Here is a tiny trained network, its code and every weight. The questions are about switching its units off for an input and a class, where a switched-off unit gives its printed mean instead of its output.

import numpy as np


def w(rows, s, z=0):
    codes = np.array(rows[::2]) - 128.0
    scale = np.full(codes.shape[1], s)
    scale[-1] = z or s
    return codes * scale


def norm(h):
    return h / np.sqrt((h * h).mean(-1, keepdims=True) + 1e-5)


def f(y):
    return np.maximum(y, 0)


def log_softmax(a):
    a = a - a.max(-1, keepdims=True)
    return a - np.log(np.exp(a).sum(-1, keepdims=True))


def net(x, mask):
    res = np.array(x, float).reshape(1, 5) / 4 @ E
    u = 0
    for l in range(3):
        y = f(norm(res) @ A[l][:, :-1].T + A[l][:, -1])
        res = res + np.where(mask[u : u + 12], y, B[l][:, -1]) @ B[l][:, :-1]
        u += 12
    return log_softmax(norm(res)[-1] @ U[:, :-1].T + U[:, -1])


A, B = {}, {}
E = w([
[253,87,119,189,141,169,72,116,158,81],'x0',
[131,196,79,66,183,138,108,78,145,121],'x1',
[82,179,84,254,149,134,130,114,77,137],'x2',
[92,99,174,120,169,153,156,77,111,102],'x3',
[122,143,204,141,203,96,30,197,132,130],'x4',
],0.0067)
A[0] = w([
[159,155,131,134,129,55,113,182,145,164,96],'0.n0',
[175,90,196,44,189,155,219,108,244,164,181],'0.n1',
[75,128,186,79,91,93,115,131,192,150,148],'0.n2',
[161,39,148,144,217,200,133,83,84,73,90],'0.n3',
[110,199,133,78,140,158,72,73,185,150,43],'0.n4',
[64,233,112,255,119,145,131,102,86,93,17],'0.n5',
[151,127,157,147,174,91,75,205,164,157,43],'0.n6',
[130,61,196,136,43,161,135,170,58,172,1],'0.n7',
[88,120,232,100,169,106,176,40,42,137,112],'0.n8',
[120,119,209,114,222,122,146,141,52,73,107],'0.n9',
[144,172,29,111,50,66,84,226,153,200,116],'0.n10',
[1,107,154,108,155,119,148,118,172,97,93],'0.n11',
],0.0066,0.0037)
B[0] = w([
[98,189,148,153,105,57,145,56,105,122,179],'0.n0',
[219,128,217,161,191,139,143,121,37,134,254],'0.n1',
[161,85,119,107,148,85,150,193,89,145,211],'0.n2',
[80,48,33,120,82,92,40,135,121,186,210],'0.n3',
[103,196,17,150,137,120,194,173,131,20,172],'0.n4',
[202,68,204,114,211,135,169,204,58,130,242],'0.n5',
[141,199,158,103,57,122,142,60,203,175,202],'0.n6',
[105,104,161,241,43,110,176,206,168,48,181],'0.n7',
[107,97,82,146,52,179,43,71,66,131,230],'0.n8',
[103,254,184,135,74,114,109,46,167,128,205],'0.n9',
[167,106,105,108,35,177,38,54,8,106,225],'0.n10',
[123,56,70,96,121,70,58,175,131,200,209],'0.n11',
],0.0065,0.0052)
A[1] = w([
[120,108,111,140,105,145,201,100,118,113,84],'1.n0',
[124,163,88,93,172,130,147,126,143,72,74],'1.n1',
[153,151,167,123,162,151,166,155,95,111,133],'1.n2',
[85,82,169,128,126,161,134,60,99,108,129],'1.n3',
[126,98,161,154,204,180,186,190,252,108,1],'1.n4',
[119,163,159,142,126,145,86,195,172,141,106],'1.n5',
[179,109,119,153,119,157,96,110,205,99,108],'1.n6',
[171,93,105,139,87,157,196,90,149,148,126],'1.n7',
[102,118,166,162,90,156,152,191,172,89,83],'1.n8',
[125,174,90,79,179,166,106,117,135,127,103],'1.n9',
[80,117,124,184,164,166,124,100,112,139,109],'1.n10',
[118,142,74,75,195,147,122,133,133,88,102],'1.n11',
],0.011,0.0089)
B[1] = w([
[112,171,160,144,175,110,104,75,156,161,188],'1.n0',
[85,111,117,177,129,104,178,150,189,58,150],'1.n1',
[200,124,158,115,117,143,152,148,141,96,201],'1.n2',
[163,151,82,123,95,125,124,124,141,92,246],'1.n3',
[219,154,41,247,59,199,56,213,22,17,128],'1.n4',
[106,161,120,110,156,109,139,53,144,145,180],'1.n5',
[92,94,63,114,181,76,84,197,121,170,222],'1.n6',
[93,193,162,88,168,65,87,84,159,144,253],'1.n7',
[118,121,98,185,93,94,155,160,160,67,174],'1.n8',
[117,107,116,180,93,102,156,123,138,44,186],'1.n9',
[203,135,177,110,128,123,136,138,82,132,203],'1.n10',
[104,116,102,189,117,125,132,146,149,72,178],'1.n11',
],0.011,0.0044)
A[2] = w([
[86,108,174,206,92,122,128,171,188,101,125],'2.n0',
[147,183,120,144,87,76,117,128,157,53,143],'2.n1',
[94,204,177,108,155,125,130,92,193,160,103],'2.n2',
[117,193,132,205,225,205,196,137,92,201,115],'2.n3',
[192,88,71,87,190,106,142,145,109,86,167],'2.n4',
[157,144,164,140,79,158,79,88,116,146,130],'2.n5',
[155,92,163,71,181,254,120,196,177,182,2],'2.n6',
[81,101,105,127,71,187,15,105,90,112,130],'2.n7',
[164,101,162,30,116,158,170,166,194,120,95],'2.n8',
[173,111,179,114,75,106,127,145,182,152,111],'2.n9',
[23,128,95,54,103,115,177,183,85,161,105],'2.n10',
[87,65,158,156,60,88,160,135,123,191,129],'2.n11',
],0.0086,0.0081)
B[2] = w([
[62,179,97,106,132,188,178,81,158,73,189],'2.n0',
[93,152,170,138,97,198,179,83,154,107,254],'2.n1',
[155,212,214,94,158,45,109,38,188,219,166],'2.n2',
[230,80,204,51,144,73,127,206,110,78,156],'2.n3',
[50,122,156,180,101,155,150,172,115,166,240],'2.n4',
[137,114,114,69,142,186,169,70,113,150,214],'2.n5',
[128,22,122,123,108,147,168,70,47,2,128],'2.n6',
[132,61,49,37,75,164,155,107,168,159,219],'2.n7',
[207,89,207,162,196,153,188,218,15,71,143],'2.n8',
[153,129,132,142,160,123,168,121,74,80,177],'2.n9',
[133,41,99,184,207,50,17,227,212,177,169],'2.n10',
[102,180,50,164,183,173,120,139,159,56,199],'2.n11',
],0.0089,0.0068)
U = w([
[42,161,95,223,125,164,196,145,166,10,158],'0',
[214,104,208,112,201,101,157,192,43,96,163],'1',
[54,55,48,148,218,59,36,200,172,215,158],'2',
[142,117,76,85,61,181,81,38,94,132,159],'3',
[100,236,209,94,178,70,117,27,185,177,118],'4',
[106,115,143,118,107,215,207,142,147,169,143],'5',
[89,153,158,106,136,161,222,210,240,241,12],'6',
[103,138,152,105,141,150,211,203,241,217,12],'7',
],0.014,0.011)

Each question gives the input, the list of numbers given to net, and the class t.
The units are the neurons (one row each of A and B). Each row of codes is followed by its name. A weight is (code - 128) times the scale printed after its matrix; where a second scale follows, it is the last column's (A, B and U).
mask holds one flag per neuron, layer by layer. A switched-off neuron (its flag False) gives its mean, the last column of its row in B, instead of its output. The means were averaged over made-up inputs and are rounded, as every weight is.
A unit's drop is (log p(t) with every unit on - log p(t) with that unit switched off) / (log p(t) with every unit on - log p(t) with every unit switched off).
The circuit of an input: a set's keep is (log p(t) with only the set's units on - log p(t) with every unit switched off) / (log p(t) with every unit on - log p(t) with every unit switched off). Starting from the 12 units with the biggest drops (on a tie, the unit counted first), units are removed one at a time, each time the one whose removal leaves the highest keep (on an exact tie, the one counted first), for as long as the keep stays at least 0.8.
circuit, biggest first: the units of the circuit, biggest drop first
most important unit: the unit with the biggest drop
top k neurons: the k neurons with the biggest drops, biggest first
k most important neurons of layer l: the k neurons of layer l with the biggest drops, biggest first
input [-7,2,0,-1,-7], class 2: most important unit : 2.n10
input [-6,-5,-3,-7,6], class 3: top 4 neurons : [0.n10, 1.n6, 0.n6, 0.n0]
input [8,1,-2,6,-7], class 2: circuit, biggest first : [1.n6, 0.n10]
input [-6,6,7,-2,4], class 1: circuit, biggest first : [0.n5, 2.n3]
input [1,6,-7,1,5], class 1: top 2 neurons : [0.n1, 1.n2]
input [-5,6,1,-6,-8], class 4: 2 most important neurons of layer 0 : [0.n8, 0.n3]
input [8,-8,-4,-1,-3], class 0: top 3 neurons : [0.n7, 1.n8, 2.n0]
input [2,8,-3,7,8], class 0: top 2 neurons : [0.n4, 1.n9]
input [-1,-2,-5,1,-6], class 4: top 4 neurons : [1.n7, 0.n5, 1.n0, 2.n2]
input [-6,-1,-6,-8,0], class 3: top 3 neurons : [0.n10, 1.n6, 0.n5]
input [-4,4,-5,-2,1], class 1: circuit, biggest first : [0.n1, 1.n2]
input [3,2,-5,5,7], class 4: top 2 neurons : [0.n9, 0.n5]
input [-8,8,-5,-2,6], class 0: top 4 neurons : [0.n4, 1.n9, 0.n3, 1.n11]
input [-8,-6,2,-5,-5], class 2: circuit, biggest first : [2.n10]
input [2,6,-3,-6,-3], class 0: top 4 neurons : [0.n4, 0.n8, 0.n3, 1.n9]
input [6,7,-7,1,-4], class 0: 2 most important neurons of layer 0 : [0.n4, 0.n5]
input [0,-1,-7,-6,-3], class 1: 3 most important neurons of layer 0 : [0.n1, 0.n8, 0.n3]
input [-5,3,6,-2,-7], class 4: circuit, biggest first : [1.n0, 1.n7]
input [0,6,-4,7,4], class 3: top 4 neurons : [0.n8, 0.n3, 0.n1, 0.n9]
input [-3,-7,-4,-5,-5], class 0: most important unit : 0.n7
